Below are the code and all the weights of a small trained network. Each question names an input and a class and asks about switching units off, where a switched-off unit gives its printed mean instead of its output.

import numpy as np


def w(rows, s, z=0):
    codes = np.array(rows[::2]) - 128.0
    scale = np.full(codes.shape[1], s)
    scale[-1] = z or s
    return codes * scale


def norm(h):
    return h / np.sqrt((h * h).mean(-1, keepdims=True) + 1e-5)


def f(y):
    return y / 2 * (1 + np.tanh(0.7978845608 * (y + 0.044715 * y**3)))


def log_softmax(a):
    a = a - a.max(-1, keepdims=True)
    return a - np.log(np.exp(a).sum(-1, keepdims=True))


def net(x, mask):
    res = np.array(x, float).reshape(1, 3) / 4 @ E
    u = 0
    for l in range(3):
        y = f(norm(res) @ A[l][:, :-1].T + A[l][:, -1])
        res = res + np.where(mask[u : u + 5], y, B[l][:, -1]) @ B[l][:, :-1]
        u += 5
    return log_softmax(norm(res)[-1] @ U[:, :-1].T + U[:, -1])


A, B = {}, {}
E = w([
[122,113,159,139,179,49,18,107,53,66],'x0',
[2,210,245,120,11,29,85,253,119,115],'x1',
[97,135,146,104,116,123,151,53,114,157],'x2',
],0.0049)
A[0] = w([
[181,124,84,122,126,248,202,102,157,144,171],'L0N1',
[71,139,131,120,71,200,213,137,152,155,195],'L0N2',
[105,114,97,125,106,165,151,196,141,133,3],'L0N3',
[40,138,150,120,103,77,134,207,121,137,149],'L0N4',
[151,129,120,134,105,172,149,239,155,135,5],'L0N5',
],0.012,0.002)
B[0] = w([
[151,117,151,178,170,104,216,133,134,251,254],'L0N1',
[108,97,117,177,104,74,16,69,183,137,213],'L0N2',
[168,165,183,109,141,106,169,121,110,133,153],'L0N3',
[117,102,153,138,71,162,91,110,148,88,244],'L0N4',
[149,150,119,107,193,143,210,184,67,138,171],'L0N5',
],0.012,0.013)
A[1] = w([
[107,139,81,135,78,134,141,130,205,175,50],'L1N1',
[84,172,102,71,120,154,185,191,119,131,68],'L1N2',
[61,150,125,106,45,151,154,114,150,151,8],'L1N3',
[2,187,90,67,86,86,172,136,118,187,72],'L1N4',
[72,197,63,84,72,91,130,186,155,168,26],'L1N5',
],0.014,0.0019)
B[1] = w([
[209,202,133,72,167,157,107,162,130,53,244],'L1N1',
[127,123,81,128,86,208,156,158,100,83,121],'L1N2',
[191,93,147,254,115,107,76,113,140,98,254],'L1N3',
[58,132,170,70,104,125,102,101,106,108,112],'L1N4',
[212,95,84,150,216,119,159,151,126,41,98],'L1N5',
],0.0076,0.0034)
A[2] = w([
[129,120,37,152,149,138,119,181,157,134,21],'L2N1',
[130,139,111,161,118,98,128,128,173,170,5],'L2N2',
[118,99,86,105,160,152,123,7,91,147,238],'L2N3',
[167,103,51,112,179,153,137,15,132,139,2],'L2N4',
[142,179,162,129,148,78,177,137,146,196,17],'L2N5',
],0.017,0.001)
B[2] = w([
[147,142,47,100,156,123,91,128,154,119,140],'L2N1',
[109,121,195,107,145,167,230,232,4,74,191],'L2N2',
[68,163,163,53,143,102,203,87,172,189,192],'L2N3',
[204,84,99,255,143,144,180,166,100,220,215],'L2N4',
[114,83,45,167,142,112,102,46,178,211,246],'L2N5',
],0.0088,0.014)
U = w([
[170,141,35,115,167,138,90,156,128,103,11],'0',
[162,111,110,177,182,111,203,103,129,252,213],'1',
[155,170,119,78,111,204,196,176,77,70,39],'2',
[81,175,132,39,142,109,141,92,131,128,21],'3',
[107,112,174,170,42,123,36,122,155,73,254],'4',
],0.011,0.0026)

Each question gives the input, the list of numbers given to net, and the class t.
The units are the neurons (one row each of A and B). Each row of codes is followed by its name. A weight is (code - 128) times the scale printed after its matrix; where a second scale follows, it is the last column's (A, B and U).
mask holds one flag per neuron, layer by layer. A switched-off neuron (its flag False) gives its mean, the last column of its row in B, instead of its output. The means were averaged over made-up inputs and are rounded, as every weight is.
A unit's drop is (log p(t) with every unit on - log p(t) with that unit switched off) / (log p(t) with every unit on - log p(t) with every unit switched off).
The circuit of an input: a set's keep is (log p(t) with only the set's units on - log p(t) with every unit switched off) / (log p(t) with every unit on - log p(t) with every unit switched off). Starting from the 12 units with the biggest drops (on a tie, the unit counted first), units are removed one at a time, each time the one whose removal leaves the highest keep (on an exact tie, the one counted first), for as long as the keep stays at least 0.8.
circuit, biggest first: the units of the circuit, biggest drop first
top k neurons: the k neurons with the biggest drops, biggest first
k most important neurons of layer l: the k neurons of layer l with the biggest drops, biggest first
drop of u: that unit's drop, to one decimal
input [8,-1,-4], class 3: circuit, biggest first : (L0N1, L2N4, L0N4, L2N5)
input [-6,2,7], class 4: circuit, biggest first : (L0N2)
input [-4,3,-8], class 2: circuit, biggest first : (L0N1, L0N5, L1N2)
input [-2,3,-4], class 4: 2 most important neurons of layer 0 : (L0N4, L0N1)
input [1,0,-4], class 2: top 3 neurons : (L0N1, L0N2, L1N2)
input [1,-1,-5], class 0: 3 most important neurons of layer 0 : (L0N1, L0N2, L0N4)
input [-3,3,-2], class 4: top 2 neurons : (L0N1, L0N4)
input [-4,8,-6], class 4: top 2 neurons : (L0N4, L0N1)
input [-2,6,-5], class 4: top 2 neurons : (L0N4, L0N1)
input [5,0,2], class 3: top 4 neurons : (L0N1, L2N4, L0N4, L2N5)
input [5,7,5], class 4: drop of L2N4 : 0.0
input [2,6,-6], class 4: drop of L0N4 : 0.5
input [4,2,4], class 4: drop of L0N1 : 0.1
